[[121 112 121 144 142 105 118 131 148 135 111 139]
 [125 130 105 139 120 119 123 121 148 139 108 123]]
=>
[[125 130 105 139 120 119 123 121 148 139 108 123]
 [121 112 121 144 142 105 118 131 148 135 111 139]]

[[118 128]
 [130 127]
 [118 104]
 [118 133]
 [106 141]]
=>
[[106 141]
 [118 133]
 [118 128]
 [130 127]
 [118 104]]

[[126 124 120 123]
 [128 154 129 148]
 [128 143 127 137]
 [115 121 149 122]
 [120 145 116 151]
 [123 118 132 126]]
=>
[[128 154 129 148]
 [120 145 116 151]
 [128 143 127 137]
 [126 124 120 123]
 [115 121 149 122]
 [123 118 132 126]]

[[ 98 122 123 133  99 132 116]
 [141 116 140 129 131 139 137]
 [123 124 103 139 122 127 126]
 [142 135 138 113 121 140 130]]
=>
[[142 135 138 113 121 140 130]
 [123 124 103 139 122 127 126]
 [ 98 122 123 133  99 132 116]
 [141 116 140 129 131 139 137]]

[[137 140 120 119 121 132 131 139 127 127 138 118 118 130 128 109]
 [137 149 129 106 121 116 146 155 129 127 138 142 118 130 153 150]]
=>
[[137 149 129 106 121 116 146 155 129 127 138 142 118 130 153 150]
 [137 140 120 119 121 132 131 139 127 127 138 118 118 130 128 109]]

[[126 122 106 118]
 [137 124 130 122]
 [133 146 137 144]]
=>
[[133 146 137 144]
 [137 124 130 122]
 [126 122 106 118]]
---
[[137 118]
 [137 124]
 [138 123]
 [119 126]
 [126 107]
 [116 136]
 [106 104]]
=>
[[137 124]
 [119 126]
 [116 136]]

[[130 150 123 129 104 123 115 122 119 119]
 [142 131 133 108 135 137 139 124 134 129]
 [128 128 128 128 128 128 127 128 128 128]
 [127 129 125 127 128 128 125 127 129 128]
 [129 124 132 131 124 135 129 123 135 127]
 [128 129 130 130 126 127 124 130 128 129]
 [130 127 129 129 127 130 129 129 128 129]]
=>
[[142 131 133 108 135 137 139 124 134 129]
 [127 129 125 127 128 128 125 127 129 128]
 [128 129 130 130 126 127 124 130 128 129]]

[[135 129]
 [113 118]
 [105 127]
 [121 123]
 [117 126]
 [120 138]
 [124 126]]
=>
[[113 118]
 [121 123]
 [120 138]]

[[120 135 134 119 130 117 138 136 139 141 123 125 125]
 [129 130 116 126 136 144 131 137 129 127 135 140 106]
 [122 132 142 122 121 111 136 134 136 127 125 111 132]
 [131 118 131 134 149 122 123 121 122 140 128 133 117]]
=>
[[129 130 116 126 136 144 131 137 129 127 135 140 106]
 [131 118 131 134 149 122 123 121 122 140 128 133 117]]

[[101 117]
 [ 99 151]]
=>
[[ 99 151]]

[[126 132 100 132]
 [126 133 104 128]
 [128 132 104 133]
 [128 133 116 134]]
=>
[[126 133 104 128]
 [128 133 116 134]]
---
[[133 126 112 130 151 128]
 [121 129 131 123 108 126]
 [122 121 115 121 136 135]]
=>
[[122 121 115 121 136 135]
 [121 129 131 123 108 126]
 [133 126 112 130 151 128]]

[[136 117 130 128 115 123 132]
 [145 133 156 146 129 138 150]
 [127 116 131 122 119 118 118]
 [133 117 124 131 118 110 115]]
=>
[[133 117 124 131 118 110 115]
 [127 116 131 122 119 118 118]
 [145 133 156 146 129 138 150]
 [136 117 130 128 115 123 132]]

[[128 139 113]
 [137 122 117]
 [115 107 118]]
=>
[[115 107 118]
 [137 122 117]
 [128 139 113]]

[[125 147]
 [115 144]
 [113 147]
 [132 126]
 [125 130]
 [150 121]]
=>
[[150 121]
 [125 130]
 [132 126]
 [113 147]
 [115 144]
 [125 147]]

[[111 112 130]
 [113 109 129]
 [123 138 127]
 [139 141 124]
 [140 145 121]
 [102 124 134]
 [121 138 123]
 [142 134 126]
 [146 147 122]
 [108 129 131]]
=>
[[108 129 131]
 [146 147 122]
 [142 134 126]
 [121 138 123]
 [102 124 134]
 [140 145 121]
 [139 141 124]
 [123 138 127]
 [113 109 129]
 [111 112 130]]

[[130 146 155 135 134 134 139]
 [136 139 136 108 140 128 106]]
=>
[[136 139 136 108 140 128 106]
 [130 146 155 135 134 134 139]]

[[124 143 129]
 [124 110 104]
 [ 99 104 137]
 [128 116 106]]
=>
[[128 116 106]
 [ 99 104 137]
 [124 110 104]
 [124 143 129]]
